Below is a small trained network, with its code and all its weights. Each question gives an input and a class and asks what happens when units are switched off, that is, made to give their printed mean instead of their output.

import numpy as np


def w(rows, s, z=0):
    codes = np.array(rows[::2]) - 128.0
    scale = np.full(codes.shape[1], s)
    scale[-1] = z or s
    return codes * scale


def f(y):
    return np.maximum(y, 0)


def log_softmax(a):
    a = a - a.max(-1, keepdims=True)
    return a - np.log(np.exp(a).sum(-1, keepdims=True))


def net(x, mask):
    res = np.array(x, float).reshape(1, 5) / 4 @ E
    y = f(res @ A[0][:, :-1].T + A[0][:, -1])
    res = res + np.where(mask, y, B[0][:, -1]) @ B[0][:, :-1]
    return log_softmax(res[-1] @ U[:, :-1].T + U[:, -1])


A, B = {}, {}
E = w([
[122,175,173,221,216,162,187,45,75],'x0',
[195,196,63,39,152,58,128,40,71],'x1',
[16,213,118,189,54,52,87,159,94],'x2',
[254,193,175,194,151,75,65,155,205],'x3',
[154,151,125,116,156,241,57,231,21],'x4',
],0.0094)
A[0] = w([
[140,35,157,160,121,191,146,135,184,73],'n1',
[102,136,200,186,134,172,193,136,137,113],'n2',
[140,228,76,88,154,104,109,78,116,114],'n3',
[217,201,119,130,170,84,127,160,158,77],'n4',
[117,76,171,129,75,56,177,69,178,75],'n5',
[168,176,74,52,152,84,126,74,106,3],'n6',
[181,28,153,139,162,192,167,150,208,55],'n7',
[160,159,129,101,154,188,28,214,49,165],'n8',
[51,230,108,216,63,126,42,121,58,155],'n9',
[29,240,126,169,68,72,129,158,95,190],'n10',
[135,137,210,215,169,150,142,39,84,73],'n11',
[194,134,181,188,153,81,46,178,196,182],'n12',
[102,141,192,178,194,133,153,86,58,101],'n13',
[245,59,86,87,205,204,184,108,128,145],'n14',
[180,59,161,42,220,184,162,125,164,85],'n15',
[146,108,119,50,124,88,91,186,172,66],'n16',
[62,26,200,178,117,154,96,162,181,50],'n17',
[118,120,93,107,69,192,78,173,212,68],'n18',
[84,90,99,174,85,89,138,40,144,136],'n19',
[117,127,125,134,108,53,209,81,255,105],'n20',
[208,155,62,89,88,98,93,63,72,15],'n21',
[96,167,33,43,165,118,163,103,88,126],'n22',
[205,212,176,151,110,106,50,123,172,77],'n23',
[135,175,151,217,231,120,144,76,111,157],'n24',
[126,191,115,50,166,115,100,70,127,26],'n25',
[68,116,164,229,56,120,139,196,125,95],'n26',
[130,92,120,154,132,56,112,88,225,66],'n27',
[129,141,38,88,137,67,104,194,169,101],'n28',
[143,60,169,65,59,88,50,168,162,69],'n29',
[2,46,110,36,115,155,228,113,25,73],'n30',
[125,77,81,69,67,122,99,189,199,52],'n31',
[117,190,222,99,128,151,43,184,70,104],'n32',
[156,129,106,107,172,180,42,164,21,137],'n33',
],0.0082,0.0019)
B[0] = w([
[74,137,130,192,73,90,198,167,116,201],'n1',
[160,190,149,142,140,155,176,135,24,195],'n2',
[118,174,174,166,88,80,230,139,140,183],'n3',
[40,40,219,119,156,64,68,117,71,185],'n4',
[161,174,110,185,241,233,97,184,171,201],'n5',
[116,191,210,218,128,104,167,200,115,187],'n6',
[90,117,148,113,44,98,158,96,155,218],'n7',
[122,126,93,183,175,216,122,203,193,230],'n8',
[118,143,70,92,70,85,151,93,206,235],'n9',
[127,67,46,104,45,47,149,87,197,231],'n10',
[225,135,105,65,112,186,115,94,86,205],'n11',
[38,83,218,66,132,108,68,100,79,212],'n12',
[187,161,47,95,154,211,107,94,66,195],'n13',
[86,106,64,142,69,68,176,53,213,245],'n14',
[24,124,47,86,58,114,159,93,177,227],'n15',
[182,186,96,82,116,189,97,67,80,181],'n16',
[93,153,200,197,115,123,201,159,51,218],'n17',
[184,157,111,155,158,142,141,134,74,188],'n18',
[129,99,97,141,235,172,111,168,164,189],'n19',
[129,99,62,193,208,150,127,226,154,223],'n20',
[87,192,172,205,136,101,182,158,68,186],'n21',
[73,119,190,142,102,104,166,175,91,190],'n22',
[117,2,183,100,115,76,76,117,80,195],'n23',
[170,157,77,62,129,167,94,81,57,207],'n24',
[127,154,180,206,100,144,160,139,145,170],'n25',
[100,156,184,150,43,72,186,128,133,216],'n26',
[164,64,99,178,219,176,121,152,167,191],'n27',
[171,206,69,106,122,146,120,61,99,177],'n28',
[211,214,100,80,94,146,74,69,78,195],'n29',
[95,55,229,46,225,89,8,110,68,253],'n30',
[214,184,115,102,135,181,140,78,53,198],'n31',
[131,99,104,173,160,201,69,187,204,198],'n32',
[94,129,115,192,193,221,132,182,192,212],'n33',
],0.0073,0.014)
U = w([
[149,108,69,162,250,226,105,215,229,60],'0',
[117,202,227,186,70,127,254,166,48,102],'1',
[78,29,210,14,183,109,16,113,80,171],'2',
[252,215,44,56,123,207,131,50,26,3],'3',
[81,113,32,82,59,91,178,77,228,212],'4',
],0.0087,0.0025)

Each question gives the input, the list of numbers given to net, and the class t.
The units are the neurons (one row each of A and B). Each row of codes is followed by its name. A weight is (code - 128) times the scale printed after its matrix; where a second scale follows, it is the last column's (A, B and U).
mask holds one flag per neuron, in row order. A switched-off neuron (its flag False) gives its mean, the last column of its row in B, instead of its output. The means were averaged over made-up inputs and are rounded, as every weight is.
A unit's drop is (log p(t) with every unit on - log p(t) with that unit switched off) / (log p(t) with every unit on - log p(t) with every unit switched off).
most important unit: the unit with the biggest drop
k most important neurons: the k neurons with the biggest drops, biggest first
drop when u is switched off: that unit's drop, to one decimal
input [-2,-5,2,-8,7], class 2: 3 most important neurons : (n30; n20; n5)
input [5,2,6,-5,3], class 4: 3 most important neurons : (n9; n10; n12)
input [-4,1,5,5,2], class 2: 4 most important neurons : (n12; n23; n14; n4)
input [-6,4,0,4,-8], class 0: most important unit : n20
input [6,-3,1,4,5], class 3: 2 most important neurons : (n24; n11)
input [-6,8,-6,6,-8], class 0: 2 most important neurons : (n20; n27)
input [-6,-4,7,3,4], class 4: 2 most important neurons : (n10; n9)
input [-7,1,8,2,7], class 4: 4 most important neurons : (n10; n9; n5; n20)
input [2,4,-1,8,6], class 2: 3 most important neurons : (n4; n23; n12)
input [-2,3,-8,6,-4], class 4: 3 most important neurons : (n14; n30; n15)
input [5,7,-8,-7,-4], class 4: 2 most important neurons : (n14; n15)
input [5,-8,-8,8,5], class 1: 2 most important neurons : (n1; n30)
input [3,-7,6,-8,-8], class 0: drop when n19 is switched off : 0.6
input [-1,0,8,-3,8], class 0: most important unit : n8
input [0,3,-2,-6,-2], class 2: drop when n30 is switched off : 0.7
input [6,6,2,4,7], class 0: drop when n33 is switched off : 0.3
